Here is a tiny trained network, its code and every weight. The questions are about switching its units off for an input and a target symbol, where a switched-off unit gives its printed mean instead of its output.

import numpy as np


def w(rows, s, z=0):
    codes = np.array(rows[::2]) - 128.0
    scale = np.full(codes.shape[1], s)
    scale[-1] = z or s
    return codes * scale


def f(y):
    return y / 2 * (1 + np.tanh(0.7978845608 * (y + 0.044715 * y**3)))


def softmax(a):
    e = np.exp(a - a.max(-1, keepdims=True))
    return e / e.sum(-1, keepdims=True)


def log_softmax(a):
    a = a - a.max(-1, keepdims=True)
    return a - np.log(np.exp(a).sum(-1, keepdims=True))


def net(x, mask):
    ids = ['αβγδζηλμξστψ'.index(c) for c in x.split()]
    T = len(ids)
    res = E[ids] + P[:T]
    u = 0
    for l in range(3):
        q, k, v = (res @ M[l].T for M in (Q, K, V))
        z = softmax(np.where(np.tri(T) > 0, q @ k.T / 3**0.5, -1e9)) @ v
        res = res + np.where(mask[u], z, O[l][:, -1]) @ O[l][:, :-1]
        u += 1
        y = f(res @ A[l][:, :-1].T + A[l][:, -1])
        res = res + np.where(mask[u : u + 12], y, B[l][:, -1]) @ B[l][:, :-1]
        u += 12
    return log_softmax(res[-1] @ U[:, :-1].T + U[:, -1])


Q, K, V, O, A, B = {}, {}, {}, {}, {}, {}
E = w([
[140,21,145,166,141,191],'α',
[168,183,167,95,200,138],'β',
[122,153,177,140,119,143],'γ',
[185,185,101,124,140,193],'δ',
[111,78,81,54,61,198],'ζ',
[127,129,178,172,175,26],'η',
[92,97,161,165,21,178],'λ',
[8,105,147,21,180,48],'μ',
[154,130,75,121,194,124],'ξ',
[141,43,40,170,158,105],'σ',
[38,201,94,140,54,163],'τ',
[94,128,52,216,75,63],'ψ',
],0.013)
P = w([
[176,156,167,163,136,141],'0',
[72,158,134,253,184,240],'1',
[90,133,133,179,147,201],'2',
[88,133,126,178,138,170],'3',
[120,108,130,116,109,141],'4',
[120,123,126,107,110,114],'5',
[127,127,109,81,116,97],'6',
[131,149,105,77,112,96],'7',
[169,137,117,65,98,80],'8',
[180,151,110,69,86,66],'9',
[177,148,120,68,99,57],'10',
],0.0061)
Q[0] = w([
[101,55,2,190,4,130],'0.h0',
[81,145,122,81,83,150],'0.h0',
[159,196,201,122,181,21],'0.h0',
],0.0081)
K[0] = w([
[37,106,254,7,242,73],'0.h0',
[135,13,100,98,156,60],'0.h0',
[245,108,139,172,86,244],'0.h0',
],0.0055)
V[0] = w([
[34,104,95,70,160,130],'0.h0',
[59,85,177,3,212,180],'0.h0',
[241,151,78,109,85,187],'0.h0',
],0.0054)
O[0] = w([
[213,203,93,127,97,33,201],'0.h0',
[253,141,160,53,86,43,159],'0.h0',
[63,75,107,18,128,197,1],'0.h0',
],0.0052,0.0022)
A[0] = w([
[140,196,112,188,164,147,111],'0.n0',
[147,210,123,70,105,105,3],'0.n1',
[216,100,149,67,112,56,57],'0.n2',
[101,2,48,130,192,229,57],'0.n3',
[51,114,212,140,88,183,123],'0.n4',
[113,93,94,112,141,154,44],'0.n5',
[52,89,84,80,48,219,69],'0.n6',
[41,135,113,110,193,167,41],'0.n7',
[92,104,247,135,121,156,143],'0.n8',
[94,96,140,181,236,118,117],'0.n9',
[172,175,145,132,127,36,26],'0.n10',
[153,195,137,148,148,88,76],'0.n11',
],0.0067,0.0049)
B[0] = w([
[154,115,108,144,165,169,196],'0.n0',
[88,74,154,129,120,95,86],'0.n1',
[60,124,193,50,131,142,247],'0.n2',
[176,3,140,85,112,162,231],'0.n3',
[115,166,145,138,77,138,230],'0.n4',
[96,88,110,117,75,131,43],'0.n5',
[121,128,88,53,19,202,194],'0.n6',
[69,136,137,15,142,114,142],'0.n7',
[131,167,181,127,93,117,207],'0.n8',
[158,103,143,115,166,54,248],'0.n9',
[102,74,155,89,83,162,245],'0.n10',
[149,66,135,122,97,126,169],'0.n11',
],0.0068,0.0013)
Q[1] = w([
[66,46,142,80,82,125],'1.h0',
[71,62,154,76,112,104],'1.h0',
[69,1,155,173,94,165],'1.h0',
],0.0075)
K[1] = w([
[254,174,126,133,85,187],'1.h0',
[241,145,111,146,73,134],'1.h0',
[167,146,127,164,143,214],'1.h0',
],0.0077)
V[1] = w([
[3,112,142,211,212,134],'1.h0',
[171,169,54,175,114,123],'1.h0',
[42,124,106,81,99,40],'1.h0',
],0.006)
O[1] = w([
[210,159,151,7,91,105,255],'1.h0',
[153,189,3,135,66,148,50],'1.h0',
[54,11,164,104,38,10,207],'1.h0',
],0.0052,0.00095)
A[1] = w([
[192,117,169,97,86,109,38],'1.n0',
[90,110,85,141,89,134,17],'1.n1',
[156,104,119,197,221,94,59],'1.n2',
[130,129,133,129,127,129,121],'1.n3',
[159,206,116,116,186,158,183],'1.n4',
[131,190,152,93,186,145,2],'1.n5',
[95,146,160,255,132,127,25],'1.n6',
[119,121,101,182,96,96,76],'1.n7',
[110,118,92,65,98,88,57],'1.n8',
[145,74,127,149,109,198,63],'1.n9',
[154,107,154,119,133,64,83],'1.n10',
[130,103,205,187,126,180,188],'1.n11',
],0.0096,0.0039)
B[1] = w([
[80,142,80,137,140,140,187],'1.n0',
[136,172,77,109,187,145,131],'1.n1',
[47,1,144,54,106,81,211],'1.n2',
[131,130,129,123,124,125,123],'1.n3',
[97,77,198,196,213,194,236],'1.n4',
[226,152,184,116,228,71,139],'1.n5',
[68,25,155,158,46,170,162],'1.n6',
[135,107,153,177,184,184,183],'1.n7',
[122,130,205,122,151,127,203],'1.n8',
[183,173,54,57,84,90,186],'1.n9',
[50,165,164,81,146,138,251],'1.n10',
[218,132,168,159,49,76,236],'1.n11',
],0.0055,0.0027)
Q[2] = w([
[109,44,118,254,183,130],'2.h0',
[149,109,178,205,87,124],'2.h0',
[117,54,236,20,67,41],'2.h0',
],0.0059)
K[2] = w([
[107,177,142,75,102,174],'2.h0',
[81,148,54,84,156,148],'2.h0',
[120,236,70,161,181,2],'2.h0',
],0.0076)
V[2] = w([
[164,128,127,213,175,87],'2.h0',
[196,115,31,253,106,154],'2.h0',
[73,121,91,225,146,127],'2.h0',
],0.0053)
O[2] = w([
[162,130,107,184,133,41,99],'2.h0',
[152,74,184,254,139,111,3],'2.h0',
[71,129,143,223,155,97,99],'2.h0',
],0.0076,0.0026)
A[2] = w([
[161,33,44,131,147,104,2],'2.n0',
[94,143,232,111,182,151,67],'2.n1',
[181,185,209,207,178,193,24],'2.n2',
[52,147,90,135,233,73,22],'2.n3',
[189,144,97,157,12,87,76],'2.n4',
[58,192,2,90,108,192,42],'2.n5',
[106,236,95,168,55,157,50],'2.n6',
[111,211,158,139,144,232,127],'2.n7',
[60,212,114,36,124,71,131],'2.n8',
[190,84,123,156,240,169,21],'2.n9',
[133,70,80,189,177,216,92],'2.n10',
[167,12,48,113,86,115,13],'2.n11',
],0.0075,0.005)
B[2] = w([
[118,203,112,196,113,63,141],'2.n0',
[160,137,193,102,72,111,157],'2.n1',
[109,187,142,113,74,146,163],'2.n2',
[188,104,136,158,87,151,151],'2.n3',
[129,91,167,74,192,196,170],'2.n4',
[84,83,139,97,88,46,161],'2.n5',
[85,120,156,98,254,129,152],'2.n6',
[111,180,106,125,138,99,158],'2.n7',
[169,128,88,190,138,166,254],'2.n8',
[128,111,91,65,172,88,159],'2.n9',
[116,101,33,105,118,115,169],'2.n10',
[156,200,136,102,94,78,154],'2.n11',
],0.0087,0.0086)
U = w([
[97,88,182,121,158,241,148],'α',
[151,201,192,66,197,83,14],'β',
[129,139,154,109,118,129,66],'γ',
[138,75,110,103,244,128,81],'δ',
[81,102,129,47,35,133,104],'ζ',
[10,188,137,114,151,109,127],'η',
[127,234,168,181,54,143,207],'λ',
[85,97,92,233,78,180,253],'μ',
[146,185,100,140,100,44,65],'ξ',
[78,59,239,137,122,35,233],'σ',
[173,235,54,130,145,203,97],'τ',
[255,99,149,144,83,168,101],'ψ',
],0.006,0.0026)

Each question gives the input, a string of symbols that net reads in full, and the target symbol t.
The units are the heads (3 rows each of Q, K, V and O) and the neurons (one row each of A and B). Each row of codes is followed by its name. A weight is (code - 128) times the scale printed after its matrix; where a second scale follows, it is the last column's (O, A, B and U).
mask holds one flag per unit, layer by layer, with each layer's heads first. A switched-off unit (its flag False) gives its mean, the last column of its rows in O or B, instead of its output. The means were averaged over made-up inputs and are rounded, as every weight is.
A unit's drop is (log p(t) with every unit on - log p(t) with that unit switched off) / (log p(t) with every unit on - log p(t) with every unit switched off).
most important unit: the unit with the biggest drop
k most important neurons: the k neurons with the biggest drops, biggest first
top k neurons in layer l: the k neurons of layer l with the biggest drops, biggest first
drop of u: that unit's drop, to one decimal
input μ ζ ξ ξ, target ζ: 4 most important neurons -> (0.n2 1.n2 1.n10 2.n5)
input ψ σ ψ τ τ, target η: most important unit -> 2.n6
input μ ψ γ, target ζ: 3 most important neurons -> (0.n2 1.n6 2.n5)
input μ α σ, target ζ: 3 most important neurons -> (0.n2 1.n10 2.n5)
input λ τ λ η, target σ: top 2 neurons in layer 1 -> (1.n2 1.n6)
input β γ ψ τ β δ ζ τ λ, target α: 2 most important neurons -> (2.n4 2.n6)
input σ η ξ, target δ: top 2 neurons in layer 1 -> (1.n4 1.n2)
input ψ ψ τ η δ δ α, target ψ: 3 most important neurons -> (0.n3 1.n11 1.n9)
input μ β γ, target ζ: 2 most important neurons -> (0.n2 1.n6)
input α ψ β, target β: 2 most important neurons -> (2.n9 1.n5)
input η ζ α, target ψ: 2 most important neurons -> (1.n11 0.n3)
input μ σ β ψ, target ζ: top 3 neurons in layer 1 -> (1.n10 1.n6 1.n7)
input η ψ ψ, target μ: top 2 neurons in layer 1 -> (1.n6 1.n7)
input ψ γ σ δ γ β, target β: top 3 neurons in layer 2 -> (2.n9 2.n8 2.n1)
input ψ ψ τ, target η: top 3 neurons in layer 2 -> (2.n6 2.n7 2.n5)
input γ ψ λ η, target σ: most important neuron -> (1.n2)
input β γ ζ λ, target α: 3 most important neurons -> (2.n4 2.n6 1.n11)
input μ δ σ, target ζ: top 3 neurons in layer 1 -> (1.n10 1.n2 1.n6)
input μ σ α, target ζ: 2 most important neurons -> (0.n2 1.n10)
input ψ ζ μ β, target σ: top neuron in layer 2 -> (2.n1)
input η δ τ α γ ψ, target μ: top 2 neurons in layer 0 -> (0.n2 0.n6)
input γ η λ α δ ξ, target δ: drop of 2.n10 -> 0.1
input δ β α ζ, target ζ: drop of 2.n5 -> 0.8
input γ η σ, target ξ: drop of 2.n11 -> 0.3
